Below is a small trained network, with its code and all its weights. Each question gives an input and a target symbol and asks what happens when units are switched off, that is, made to give their printed mean instead of their output.

import numpy as np


def w(rows, s, z=0):
    codes = np.array(rows[::2]) - 128.0
    scale = np.full(codes.shape[1], s)
    scale[-1] = z or s
    return codes * scale


def f(y):
    return np.maximum(y, 0)


def softmax(a):
    e = np.exp(a - a.max(-1, keepdims=True))
    return e / e.sum(-1, keepdims=True)


def log_softmax(a):
    a = a - a.max(-1, keepdims=True)
    return a - np.log(np.exp(a).sum(-1, keepdims=True))


def net(x, mask):
    ids = ['ΛΣΦγεμ'.index(c) for c in x.split()]
    T = len(ids)
    res = E[ids] + P[:T]
    u = 0
    for l in range(3):
        q, k, v = (res @ M[l].T for M in (Q, K, V))
        z = softmax(np.where(np.tri(T) > 0, q @ k.T / 2**0.5, -1e9)) @ v
        res = res + np.where(mask[u], z, O[l][:, -1]) @ O[l][:, :-1]
        u += 1
        y = f(res @ A[l][:, :-1].T + A[l][:, -1])
        res = res + np.where(mask[u : u + 8], y, B[l][:, -1]) @ B[l][:, :-1]
        u += 8
    return log_softmax(res[-1] @ U[:, :-1].T + U[:, -1])


Q, K, V, O, A, B = {}, {}, {}, {}, {}, {}
E = w([
[29,211,9,151],'Λ',
[86,176,52,145],'Σ',
[169,148,101,127],'Φ',
[194,220,74,106],'γ',
[45,25,222,161],'ε',
[151,215,216,68],'μ',
],0.014)
P = w([
[107,104,112,45],'0',
[130,63,123,92],'1',
[93,173,123,95],'2',
[74,181,143,123],'3',
[71,189,157,147],'4',
[76,192,171,169],'5',
[74,192,185,192],'6',
[83,195,199,211],'7',
[84,196,210,232],'8',
[87,206,225,245],'9',
],0.011)
Q[0] = w([
[69,184,241,84],'0.h0',
[254,2,99,34],'0.h0',
],0.0073)
K[0] = w([
[128,165,103,232],'0.h0',
[94,82,76,8],'0.h0',
],0.012)
V[0] = w([
[22,41,246,142],'0.h0',
[155,139,209,28],'0.h0',
],0.012)
O[0] = w([
[2,94,129,23,151],'0.h0',
[27,163,255,195,2],'0.h0',
],0.0091,0.0041)
A[0] = w([
[104,134,38,144,79],'0.n0',
[100,148,159,54,155],'0.n1',
[62,127,89,244,94],'0.n2',
[106,82,147,99,146],'0.n3',
[111,225,110,84,125],'0.n4',
[166,80,93,161,128],'0.n5',
[152,56,137,110,216],'0.n6',
[162,156,204,134,255],'0.n7',
],0.011,0.0077)
B[0] = w([
[190,141,223,2,228],'0.n0',
[159,159,88,236,236],'0.n1',
[218,56,166,243,192],'0.n2',
[219,135,185,136,199],'0.n3',
[9,75,205,159,255],'0.n4',
[151,154,60,51,173],'0.n5',
[131,49,41,161,165],'0.n6',
[102,22,129,41,232],'0.n7',
],0.0069,0.0096)
Q[1] = w([
[185,158,165,254],'1.h0',
[89,67,162,29],'1.h0',
],0.0035)
K[1] = w([
[164,194,199,172],'1.h0',
[80,122,254,67],'1.h0',
],0.0075)
V[1] = w([
[158,45,142,93],'1.h0',
[150,2,109,198],'1.h0',
],0.0051)
O[1] = w([
[15,60,179,179,252],'1.h0',
[114,114,2,143,202],'1.h0',
],0.0083,0.002)
A[1] = w([
[61,58,209,111,37],'1.n0',
[99,47,13,118,104],'1.n1',
[107,152,172,100,68],'1.n2',
[172,74,187,44,2],'1.n3',
[162,218,254,179,220],'1.n4',
[48,86,126,148,111],'1.n5',
[214,58,155,193,18],'1.n6',
[190,44,198,126,102],'1.n7',
],0.0081,0.006)
B[1] = w([
[195,193,111,154,254],'1.n0',
[108,107,75,78,180],'1.n1',
[151,133,101,108,152],'1.n2',
[115,51,167,132,153],'1.n3',
[104,79,96,158,219],'1.n4',
[108,177,93,127,237],'1.n5',
[74,240,81,137,158],'1.n6',
[137,101,83,250,181],'1.n7',
],0.011,0.0086)
Q[2] = w([
[221,1,116,236],'2.h0',
[175,93,165,120],'2.h0',
],0.0071)
K[2] = w([
[125,2,162,199],'2.h0',
[122,59,31,170],'2.h0',
],0.0066)
V[2] = w([
[2,46,119,185],'2.h0',
[93,75,32,145],'2.h0',
],0.0063)
O[2] = w([
[160,49,202,166,234],'2.h0',
[131,97,7,255,255],'2.h0',
],0.0046,0.0047)
A[2] = w([
[113,187,92,177,88],'2.n0',
[128,168,87,110,253],'2.n1',
[93,116,177,73,217],'2.n2',
[214,204,171,131,102],'2.n3',
[141,106,147,6,109],'2.n4',
[103,133,194,60,93],'2.n5',
[191,107,214,117,39],'2.n6',
[143,74,106,110,225],'2.n7',
],0.013,0.0037)
B[2] = w([
[174,86,173,139,251],'2.n0',
[55,174,202,139,205],'2.n1',
[125,74,8,197,147],'2.n2',
[115,197,47,43,153],'2.n3',
[66,97,173,114,176],'2.n4',
[204,63,13,208,144],'2.n5',
[254,227,79,131,137],'2.n6',
[204,85,164,49,190],'2.n7',
],0.0086,0.012)
U = w([
[198,90,58,51,172],'Λ',
[142,86,183,52,129],'Σ',
[165,90,233,130,168],'Φ',
[250,194,2,168,1],'γ',
[62,168,134,83,148],'ε',
[49,71,81,152,122],'μ',
],0.0088,0.0094)

Each question gives the input, a string of symbols that net reads in full, and the target symbol t.
The units are the heads (2 rows each of Q, K, V and O) and the neurons (one row each of A and B). Each row of codes is followed by its name. A weight is (code - 128) times the scale printed after its matrix; where a second scale follows, it is the last column's (O, A, B and U).
mask holds one flag per unit, layer by layer, with each layer's heads first. A switched-off unit (its flag False) gives its mean, the last column of its rows in O or B, instead of its output. The means were averaged over made-up inputs and are rounded, as every weight is.
A unit's drop is (log p(t) with every unit on - log p(t) with that unit switched off) / (log p(t) with every unit on - log p(t) with every unit switched off).
The circuit of an input: a set's keep is (log p(t) with only the set's units on - log p(t) with every unit switched off) / (log p(t) with every unit on - log p(t) with every unit switched off). Starting from the 12 units with the biggest drops (on a tie, the unit counted first), units are removed one at a time, each time the one whose removal leaves the highest keep (on an exact tie, the one counted first), for as long as the keep stays at least 0.8.
units of the circuit, in order: the units of the circuit, biggest drop first
unit that matters most: the unit with the biggest drop
k most important neurons: the k neurons with the biggest drops, biggest first
k most important neurons of layer l: the k neurons of layer l with the biggest drops, biggest first
input Λ Λ ε Σ μ ε Λ Λ Σ, target ε: 3 most important neurons -> [0.n7; 0.n3; 0.n0]
input γ Λ Φ ε μ Φ Σ Σ γ μ, target γ: unit that matters most -> 2.n6
input ε ε Λ, target ε: units of the circuit, in order -> [1.n5; 0.h0; 2.n1]
input μ Λ Λ γ Λ Λ Λ Λ, target Σ: 3 most important neurons of layer 2 -> [2.n4; 2.n1; 2.n7]
input ε γ Λ Λ Φ μ Λ Σ, target Λ: units of the circuit, in order -> [0.h0; 0.n1]
input Σ Λ Λ Σ μ Λ γ Λ ε γ, target μ: 2 most important neurons of layer 2 -> [2.n0; 2.n7]
input Σ Λ Λ μ γ, target Φ: units of the circuit, in order -> [0.h0; 1.n5; 1.n0]
input Σ Λ Λ, target ε: 4 most important neurons of layer 0 -> [0.n7; 0.n3; 0.n0; 0.n5]
input ε μ Φ γ μ ε Λ μ, target Λ: units of the circuit, in order -> [0.h0; 0.n7]
input Λ μ Λ Σ ε ε ε ε Σ Φ, target μ: units of the circuit, in order -> [0.h0; 0.n0]
input Λ Λ μ ε γ Λ ε μ, target ε: units of the circuit, in order -> [0.n2; 0.h0; 2.h0]
input Λ γ μ Φ Λ γ γ Λ ε ε, target ε: 4 most important neurons -> [0.n2; 0.n0; 1.n5; 1.n4]
input μ Λ Λ Λ Λ Λ, target Λ: 2 most important neurons of layer 2 -> [2.n3; 2.n5]
input Σ Λ Σ Λ Λ μ Φ Φ μ Λ, target Φ: 2 most important neurons of layer 1 -> [1.n1; 1.n0]
input Λ Σ Φ Σ, target Φ: 3 most important neurons of layer 2 -> [2.n3; 2.n2; 2.n5]
input Λ ε γ μ γ ε Σ ε Φ, target ε: most important neuron of layer 0 -> [0.n2]
input μ μ γ Λ, target γ: 3 most important neurons of layer 2 -> [2.n4; 2.n1; 2.n7]
input Φ Φ ε, target μ: 2 most important neurons of layer 0 -> [0.n0; 0.n6]
input Σ Φ Λ ε γ, target ε: 4 most important neurons of layer 0 -> [0.n2; 0.n3; 0.n1; 0.n7]
input Λ Λ ε Φ ε Λ μ, target Λ: 2 most important neurons of layer 2 -> [2.n1; 2.n0]
input μ μ μ Φ, target Φ: units of the circuit, in order -> [0.h0]
input Φ ε μ ε Λ Λ Λ γ Σ, target γ: 2 most important neurons -> [0.n2; 0.n4]
input Λ μ γ γ ε, target γ: 2 most important neurons -> [1.n0; 1.n7]
input Λ μ Λ Σ ε Λ μ μ Λ, target Φ: 3 most important neurons -> [2.n0; 0.n2; 1.n1]
input γ Σ ε ε Λ ε Φ, target ε: 2 most important neurons of layer 0 -> [0.n0; 0.n4]
input μ Φ Λ γ Φ Σ Λ Λ, target Λ: 2 most important neurons -> [1.n5; 1.n6]
input Φ Λ Φ γ ε Σ Φ μ γ μ, target γ: 3 most important neurons of layer 0 -> [0.n7; 0.n1; 0.n2]
input γ Λ Λ Λ ε μ, target ε: 3 most important neurons -> [0.n0; 0.n2; 0.n3]
input γ Φ Λ ε μ Φ γ Λ ε, target μ: 2 most important neurons -> [0.n0; 0.n7]
